[-20 -56  -5 -13  34  22   9   6  -2  28   9   0 -24   0  30   0 -45 -13
   9 -19  27   6  19  10   4  -6   3   0   5  13]
(89)
[ -6  -7   4  -5  -2  10  23   6 -16  15  29   8 -17 -13   8  14   8   3
  23  -8  21 -19 -12  33   6  -8  -1  -9  -3  28]
(94)
[ -7  -4  -7   6  26  14  21   9  -3  16  38 -10 -37  -2   3  13  -5  -6
  23  -1  21 -16   4   4   3  -2  -1  -6   5  12]
(89)
[ -7  -3  -6  -6  -2  11  21   3 -12   8  19   2 -21  -5   2  10 -14   2
  19 -10  19 -19 -13   0   8   4   2 -13  -1  34]
(94)
[-10   7   8  20  17   3  -6  29   2  31  23  -1 -40 -13 -12  -8  11   5
  15 -20  32 -30  -3   3 -22  -4  -8 -14  12  -8]
(97)
[ -9  15   7   9   6   2  -1  26   3  29  29  -3 -43 -22   6  19  -2  -2
  17 -25  17 -23  -8   3 -12  -9 -11  -7  12   7]
(97)
[ -9  -6   3  11   9   8   4  20  -1  27  19  -1 -45  10   7   9  -3   3
   6 -24  26 -27  -1   0  -8  -2  -7  -2  13   8]
(97)
[ -8 -10  -8   0   0   2   1  11   1  17   9  -3 -41   2   6  11 -19  -7
   3 -24  25 -16 -27  29   1  -7  -2 -11   5  20]
(97)
[ -3   2  11  -2  -1   7   9  14  42  16  17  -6 -25 -11   4   0 -21  -1
  20 -10  22  -5 -20  11   1 -10  -3  -5  -2  27]
(94)
[ -7  -1   8  -4   4  17   0   6   1   1  16  -2 -39 -10  -4   9  -6  -2
   6 -20  21 -48  -9  -3  16   1  -1  -9 -15  10]
(97)
[ -5  -5   3  -5   1  23  16   5   1   5  18   9 -38  -6   1  20 -17   1
  17 -16  15 -19 -16   5  19   1   3   0   2  31]
(93)
[-14   2   3   5  -4  19   0  19   5  25  20   1 -24 -26  -1  13  -9   2
  16 -13  26 -17  -8   5 -10 -12  -7  -9  10  26]
(93)
[  0  -3   9  -5  -5  12  22   4  -7  24  28   3 -32  -3   7   9 -16   5
  31  -4  23 -12 -10   7  21 -21   0 -12   1  27]
(94)
[ -5   2  10   7  -2  10   9  13   2  15  13  21 -30 -10  -9   9  -6   6
   4 -21  21 -26 -16   0   2  -5   9  -1  -2   7]
(97)
[ -2   2  19   0  -4   9  18   9   3  12  22  14 -36 -18   3  13 -10   0
  17 -23  18 -18 -11  -2   9  -6  -3  -7  -1  18]
(93)
[ -6  -8  -1  17  14   4  -6  36 -12  28  10  -2 -40 -18  -9   5  -5 -23
  16  -7  47  16  14   7 -11 -18  -7  -9  15 -18]
(89)
[-11 -16  12 -12   7  15  26  11  -7   4  13   1 -48 -25  10  18 -19  -3
  10 -28  27 -36   1 -13  23  -4  -1 -13   5  34]
(97)
[ -9  -6  -9   1   4   9  19  16  -9  33  31   0 -16  -8  14   7 -21  11
  13  -1  19 -18  -1  16  -9  -9   4  -5   0  17]
(94)
[ -7  -6   5   7  -4   9   0  13   3   9  21  -4 -46  -7   3   7   2   3
  19 -17  25 -28 -10   5  -2   0  -3  16  10  14]
(97)
[-12 -10  10  15   9 -13  20  17  -2  36  32 -10 -30  -7   7  -2   8   3
  17  -2  21 -24  13  14 -19  -9   3 -10   6  -4]
(89)
[ -5   2  10  -7  16  16   8  23   6  13  20   3 -23 -27  -1  12  -2  -3
  35  -9  17 -10  -1   9 -76  -9  -5  -3   6  11]
(93)
[-21 -20   2  13  16   3   4  38 -15  26  17   2 -30 -23   7   2 -22 -23
  26  -5  31   2  26  12   0 -14  -8  -4   6   0]
(89)
[-10   5  -8  16  33  22  18  18 -14  33  19 -17 -41  -3   7   1  -8   1
   2  -3  34 -23   5   7   5  -2  -3 -10   1   5]
(89)
[-13   4   7   9  20  16   6  24  -2  21  27   0 -32 -11  -1  12   1   1
  18  -8  30 -16  -2  14  -9  -3 -15  -8  -2   5]
(94)
[-12  -2   8   9   3  20  29  22  -7  15  24   6 -31 -12   0  15  -2 -10
  13 -11  24 -21 -14  11   3  -9   0 -11   2  32]
(94)
[ -6  -5  -2   9  -1   7   3  16   0  16  13   8 -40  -6  -1  10   1   7
   3 -23  24 -25  -7  -4   3   3  -3 -11  11  11]
(97)
[-10 -11   0  -7 -10   7   7   7  -9  16   9   3 -51  -6  10  16  -8  -3
  12 -26  26 -27 -15  -7  10   2  -1 -13   3  27]
(97)
[-10   3   0  23   4   6  -6  29   9  29  18   1 -34 -11 -13  12   6   6
  11 -10  26 -20  -2   1 -32 -14   0 -11   8   7]
(97)
[  0   8  13   1  23  10  -4  14   3  17  24   2 -30  -8   4  16  -4   6
  21 -17  13 -19  -2   3  -9  -6  -1  -4   7   9]
(93)
[ -5  10  -2  16   9  12   1  19  -2  21  24 -10 -33 -10 -13  13   1   6
  20 -12  27 -17  -8  -1   1 -11 -18 -10   8  18]
(93)
[ -7  -3   8  -2   6  15  11   1  -2  10  14  -3 -42 -12  -1   8 -13  -1
  10 -20  19 -24 -13   2  10  -3   6  -2  -7  25]
(97)
[-10   0   6  11  10  12   9  22  -2  28  26   2 -29  -6   1  14  -7  -1
  27 -10  23  -3   3   8  -2  -3  -8  -7  18   3]
(94)
[  1  -4   5  -6  -1  11   2   7   6  10  17  11 -24 -15   6  29 -10   9
  25 -20   8  -7  -5   3   7  -6   7   0  -1  15]
(93)
[-16   3   9   9  10   6   7  14 -48  21  20  -9 -21  -2  -6   4  10   0
   9  -9  15 -16   7  -7  -6  -2  -5   7   1   7]
(97)
[ -6  -6   7   5   4  10   6   7   3  28  18   2 -46 -10   8  13 -14   1
  12 -28  33 -27 -10  -4  10  -3   4  -8  -1  25]
(97)
[-11   4  15   8  12   2   4  20  -3  22  11  -1 -45 -14   2   5 -17  -4
   4 -14  20 -31  -8  -1  -8  -8  -6 -13   8  17]
(97)
[-18 -34   0  -5  -1   7   2  14  21  15  -1   8 -43 -10   8  11 -10 -28
  11 -15   5 -13   1 -12   3  -4   2  -3  -2   2]
(89)
[ -1  -6   4   8   9  10   2   8   9  16  17  -2 -25   7   4   4   2   8
   1 -19  13 -34  -3  -6 -11   3  -1  -2   7  14]
(97)
[ -7  -5  12  -6   7   8   5   1   3   9  17 -10 -38 -11   7  12  -9  -3
  11 -33  19 -26 -10  -7  -2  -6   3  -9   0  16]
(97)
[ -5   6   2  10   3  12  -8  22   2  19  21   5 -31 -25  -9  15 -10  -3
   8 -18  23 -13 -13   2   0 -15  -8  -7 -28  13]
(93)
[-13  -3   6   6   5   9   1  11   1  20  24   6 -44  -9  11  18 -16   2
  18 -26  22 -28  -3   3  -4  -7  -2 -14   9   5]
(97)
[-10 -12   1   9   5  40  -7  17  11  11   8  -2 -45  -7  -5   6 -10 -11
   6 -28  25 -22  -8  -9   1 -11  -7  -7   1   8]
(97)
[ -3  -2   4   5   1  11  -3  15   0  31  17   6 -42 -12  -6   9  -9   3
   9 -22  28 -22  -9   3   1 -17  -4 -11  -3  13]
(97)

[  4   8 -10   2   8  11   7   2  10   3  -4  -8   4   2 -13  10  -7   0
 -30   3  12  17   0   3  -3   4   4   4  -3  -6]
q954
[ -2 -10  10   0  -2  -4  11  -1   2  -4  -4 -10  -6  -6   5 -21   5   1
  -3   1 -13  -2   0  -5   2  -6  -1   1   2   6]
Q618
[ 10   0  -6  -3   3  -4   2  -6   1   5   2   8   0  -5   6   3  -4   5
  -4  -3   2  -1   1   2  -6 -12   4  -1  -2 -12]
q249
[ 0  0 -3  1 -2 -3  9 -5 -1 -6  5  7 -1 -4  2  0 -1 -2  0  2 -3  0 -8  2
 -3 -5 -2  2 -1 -2]
q954
[ -2   1   3   3  -5   6   5   0  -3  -7   3  -7   6   5  -1  -2   4 -11
  -8   5  -3  12  -4  -4   3   9  -9   1   3  10]
q799
[ -1   1  -7  -2  -4   2 -11  -3 -14  -3  -2   5   3   6   4  -3   3  -1
   9  -1   3  -4   6   1   7  13   0  -4   1   3]
Q796
[  0  -2   9   0  -1  11  11   3   3   4   2 -24   5  -1  -7  -5   5  -8
  -6   1   4  10   0  -7   2   4  -4   0   1   6]
q954
[ 3  5 -3  6 -1  3 -7  0 -6  1  4 12  1  7 -3 -7  5 -3  1  5 10  9 -8 -7
  2 14 -2  2 -1 12]
Q295
[-10  -9  10  -2  -8   3   6   0  -2   2  -1 -18   2  -4   1   1   8  -5
   4  -3  -8   1   1  -6   5   0  -4  -2   5   3]
Q618
[ 0  0  1  3  2  8  3  0 -3 -1  4  4  4  0  3 -3  6 -2 -6  7  5  4 -4 -6
  5  4  0 -1 -3  0]
q799
[ -1 -11   6  -1  -6  10  14   6   4   3   1 -31  -1  -4  -3   2   6  -7
  -5   1 -16   8   7  -3   6  -2  -1   8   1  -3]
q799
[ -7  -9  22  -5  -1   4   7   2   3  -1   1 -18   3  -5   1  -5   5  -4
   1   2  -9   5  -3  -2   0   0  -3   1   4   3]
Q618
[-2 -2  8  3 -1 11  8 -5 -6  8  3  3  6 -4  0 -1 16 -2 -5  7 11 12 -5 -9
  3 10  1  2  6 -7]
q799
[ -3  -7   1   3  -7   9  11  -1  -8   7  10 -13   8  -3  -3   1  17 -10
 -16   7  -1  15  -1  -3   9  14  -5   5   7  -3]
q799
[ -2  -1  10  -4   2   5  -7   3  -2   0  -1 -12  -1   3  -3   1  -5   4
   6  -3   6  -8   8   1   4  -1   0  -5  -2  -3]
Q796
[  6   6   0   6  -1   5   1   4   3  -2   5  -3   2   1  -3  -9  -2  -6
 -14  10   6  20 -10  -8  -2  13  -4   0   1  12]
q954
[ -2  -5  -1   5  -4  13   6  -5  -3   3   0   5   2  -2   1   3  12  -8
  -7   6   7  15  -2 -10   6  13  -9 -11   5  -7]
q954
[ 4  0 -4 -1 -1  4 -9  3 -5 -1 -3 -3 -2  2 -3  2  7 -8  4  4  1 -2  3  0
 10  7  3 -1 -1  3]
Q796
[  0  10  -4   5  -1   8 -10   1  -6  -2  -1   6   6   6  -8  -6   2  -3
   6   4  11   6   0  -4   6  22  -1  -5  -3   7]
Q295
[ -2  -1  -6  -3  -5   3   8  -2   3  -1   0  -5  -3  -1   2  -3   2   2
  -4  -2 -15   4  -7   0  -2  -5  -8   2   4   5]
Q618
[ -1  -2   2   5  -3  13   8  -2   1   5   4  -5   3  -2  -5  -4  17  -7
  -9  10  12  13 -15 -15   7  12  -9   5   6   6]
q954
[  3  -5  -4   5   1  -2   3   0  12   2  -5  -8  -4  -7   4   4   8  -2
   1 -10 -22   2  -4  -1   3  -4   2  -2   1  -2]
q954
[ -1   5  -4   1   2   6 -10  -1  -5  -8   1   5   4   6  -6  -3  -3  -5
  -5   1  13   6   4  -4   3  16   1  -5  -2   6]
Q295
[ -3 -10   7  -1  -4   7  18  -3   1   3   2 -10  10  -4  -3   1   9  -4
 -16   4   4  11  -6  -6   2   1  -8  -1  -1  -7]
q799
[  4  10  -4   5  -3   4 -10   2  -8  -2  -2  -7   1  -3   0  -2  29  -7
  -4   1   4   6   3  -2   7  18  -9   5  -3  10]
Q796
[ -4  -5  -4   0  -5   4  11   3   5   2  14 -11   1  -3   3  -2  14  -9
  -2   4 -10   6  -7  -9   8   0  -8   2   6   5]
Q618
[-18  -2   1   3  -2   6  12  -3  -7   0   3   2   6  -4   2   1  12  -4
  -6   6   8  11  -8 -10  -3   7 -10   1   4  -6]
q799
[ -2  -3   1   7  -2   5   8   1   0   1   6   0   1  -1   1  -8  16  -6
  -3   8   0  10 -21 -14   3   6  -3   3   5   8]
q954
[  0   2  -7   1  -1  10 -11   2  -9  -2  -9  -1   5   2  -6   1   5  14
   4   2  11   2  10  -3  10  16   0   0  -1   4]
Q796
[  2  -3  -8   2   1  -3  -2   3  -5   1 -13  -9 -10  -5   4  10   1   1
   5  -6 -21  -6   6   3   9  -7   8   4  -2  -3]
Q618
[ -2  -5   3  -4  -1   3  10  -5   3   0   3   1   3   3  -6   0  -5   3
 -20   5   5  11   0   8  -5   2  -5   9  -1  -8]
q249
[ -7  -4   8  -4 -10   1  10  -4  -3  -1   1  -9   4   4   4  -2  -3  -3
  -8  -1  -6   8  -2   4   1   3  -5   0   3  -2]
q799
[  1  11  -4   4  -7  10 -15   0  -4  -5  -4   1   3   0  -2   1   5  -5
   7   1   7   0   6   0  10  19   0  -2   0   7]
Q796
[ -2  -7  -3   5   2  17  12   8   4   5  -2 -15   1  -7  -4   4  18 -15
 -13   7   1  16  -5 -17  10  13  -2   6   2  -9]
q954
[  3  -1 -16   6   5   0  13  -6   7  -1   3  14   1   0   0   5   0  -4
 -19   4   5  11  -4   5  -5  -6   3   5  -3 -18]
q249
[ -4   8  10   5 -11  12   3  -2 -11  -2   1 -12   4   6  -4  -6  13 -10
   8   2  -9   7  -5  -9   8  12  -8   0   1  13]
q799
[  2  -1   4   3  -3  -2  -2   9   9   0   0 -19  -6   0  -5  -1   3   0
  -3   2 -19   7  -8 -10   3  -4   2  -2   3  22]
q954
[-31   6  -7   2   1   3  -7   5 -12  -2  -4  -8   2   9  -4 -11 -10  -7
   2   3   2   6   2   1  11  16   0   4  -3  15]
Q295
[ -2  -9   3   2   1   4  13   1   8   3   0 -12  -5  -5  -1   0  14  -1
  -5   2 -10   7  -9 -12   0  -9   1   5   4   0]
q954
[ 3  4  7  0 -1  6  2  5  7 -1  3 -4  9  7 -9 -9  1 -6 -7  5  3 14 -3 -4
 -2  5 -4  2  1 20]
q954
[  8  -4  -8  10   3   6  14  -3   3   3   2   7   3  -7   1   5  10  -3
 -16   8  12  10  -7  -3  -5   7  -5   2   4 -20]
q249

[  3   0   2  -1  15  -2 -13   3  -8  -3   1  13   1   6  -8  11 -17  -8
  -7   6   5  -1   2   7   6  -3   7   7   1 -10]
Q967
[ -9   1  -8   3 -18 -14 -10   5  -7   4  -7 -23   0   2 -25  17  -5   2
   3  11  29   3   1   7   6   5 -19   1  -4   2]
q317
[ -8   3  10  30  -5 -10 -10   3   3  17  -5  15  -6   7 -31   8  -1  10
   4  19  40  -3   8  23   0   8 -47  -8   1  -9]
Q19
[ -4   1   0  15   3 -13 -11   1   0  12  -8   5  -6   7 -36  21 -11   3
   3  16  29  -8  10  20   6  14 -29   3   0 -27]
Q967
[ -7   2  -3   6   0  -2 -12   4   1   5   2  -1  -2   9 -21  14   7   5
   3   7  20   3   7  16   8   0  -8  -4  -6  -2]
q86
[ -6   8  -8   1  -3   0  -6  -7  -2  11  -3  -8  -7   6 -16  -2  -1   4
 -12   2  31   2   1   5   4   1 -26   3   1  -8]
q332
[  4  -3  -7  -4   6  -9   6   9  13  -7   4  16   6   0  33  13  -1   1
  -3  -4   8   4  -4 -14  -4  -6  -9  17  11  -5]
q785
[ -6   5  -7   4  -8  -2  -6   7  -6  -1   5  -8  -1   1  -9  10  -2  -3
  -8   3   0   5  13  -2   2  -3 -20  12  -2 -10]
Q967
[ -1  -3   9   3 -13  -8  -9  -2   3   6  -6  13  -3   7 -10   9  -4   4
   0   3   9   3   2   6  -8   1 -30   5  -3  -5]
q86
[  2   0  -2   4   0 -12  -8  -1   1   6  -2  12  -4   8  -8  23 -10   1
  -1  11  17  -5   6   7   4  12 -14   6   3 -12]
q785
[  1   1   1   6  -6  -5  -5  -5   5   7  -3  -6  -4   6 -18  17   0   3
  -1   8  24  -9   2   4   0   7 -13   5   4 -11]
Q967
[ -7   3  -6   8 -10 -13  -3   2   1   4  -6  16  -5   3 -21   1   6   2
  13  11  24  -6   5  10   4  10 -21 -10   4 -27]
Q101
[  1   5   2   6   4   1  -4  -6 -15  12   5  -1  -5   6 -14 -13  -1   5
  12  12  12  -4   1  13   9   5   0 -14   2  -9]
Q19
[ -8  -1  -4   3  14  -6 -15  14  -7   4  -3   8  -1   9 -19  22   1  -1
   3   6  30   3   0  15   3   1  -3  -5   2   2]
q332
[ -2  12   3   6 -10  -4  -8  -4  -4   6  -3  -7  -3  -1 -11  29  -6   1
  -3  12  25   4   7   9   2   8  -9  16  -1  -9]
Q967
[ -2   3  -3   2 -16 -11  -8  -7  12   4  -5  -8  -6 -14 -22 -10  -1   3
   0   6  22  -3  -2  18   3   6  -1  -5   3 -13]
q332
[ -3   5  -2   0   4  13  -6  -3   7   8  -5  -3  -4   8 -18  -8  -7   5
  -3   8  18   6   1  10  10   2 -18  -3  -1 -16]
q332
[ -1   3  -5   6   8  -8  -6   0  17   4  -1   5  -5  12  -5  -5   1   3
   5   5  25  -1   3  14  -3   7  -8  -1   8 -20]
q332
[ -2  -1  -6 -11   9 -13  -6   6  -1  -2  -2   2  -3   6 -14 -18   2   4
   2  -6  34  -3  -7   2  -3  -3  17  -2   4   1]
Q19
[ -9   4  -6   6   3   2 -10  -6   8  14  -7   0  -8   4 -28 -33   5   8
   2   0  14   0  -9  32  14   0 -13 -10  -2 -13]
Q19
[ -3 -12   2   7   7   2  -5   5 -15   4  -5   0   6   7  -6  12  -3   2
   7   1  23   2   2  -1   4   6  15 -10   0   3]
q332
[ -2   0  -5   9   5 -15  -7  -1   3  11  -4  23  -6   3 -38  16  -5   2
   6  12  33  -6   4  21   3   7 -42   7  -1 -16]
q708

[ -6   2   3 -30  -1   0  -3 -19   9  14   1  -6  -1   2   0 -23  -3   4
   3  -1  -6  -3  -3  -6  -6  10  -1  -1   3 -10]
A
[ -2 -11   7 -61  -3   0   0 -23  -7  13   5 -12  -4   2  -3 -37 -14  -1
   6   0  -8   1  25 -16  -1  25  -4  -1   7 -43]
C
[  7  -1   8  13  -1 -13  34 -26  -5   0   0  -5 -13  20  -7 -25 -12   6
  -4   6 -10  -1  -5 -22   3   2  -8   5  -8  17]
S
[ -9  -5   5 -33  -2  -7  19 -32   1  11   0 -14 -10   4   0 -43 -10   8
   3   1 -13   0  -9 -11  -1  11  -5  -6   5 -11]
S
[  4  -2   0 -22  -1  -8  13 -13   1  12  -3  -5 -10  10   1 -19 -22  10
   7   7  -7  -3   6   3  -1  10  -2  -5   4 -14]
G
[  2  -4   1 -35  -2  -1   2 -15  -3   5   2  -9  -7 -12  -4 -19  -3  -1
   0  -4  -3   1   8  -7  -1  12  -3   1  15 -17]
C
[ -2  -6   4 -30   3  -5   5 -35   6   3   6  -6  -5  18  -6 -27   5   1
  -2 -11  -2  -1   3 -17   3   8   2   8  -2 -10]
A
[ -6  -7   5 -66   7  -2  12 -33  14  11 -12 -19  -3   7  -3 -45  -6   3
   7   7 -12  -4  -1  -5   2  12  -5  -7  24 -37]
Z
[  0  -5   2 -21  -4   3 -26   3  -9  13 -15  -2  14  -1   3  -5   2  -3
   1 -17   2   3  12 -15  -2  20  -3  -2  -8 -31]
C
[ -9  -2   1 -32   1 -11  12 -33  10  17   8 -13   2  23  -1 -45 -13  -1
   1   3 -14  -1   1 -10   3  13  -1   0   3 -23]
A
[ -3  -2  25  -9   1   3   0 -18  -4  14   5  -5  -1  11  -9 -12  -3  -2
  -4   1  -3   3  -2  -6   0  10  -1   6 -11  -3]
A
[ -3  -5  -8 -18   4  -4   2 -16   0  -1  -9   1  -7  11   7 -22 -11  12
   8 -12 -12   1  30 -14   2   5   5  -7   4 -22]
S
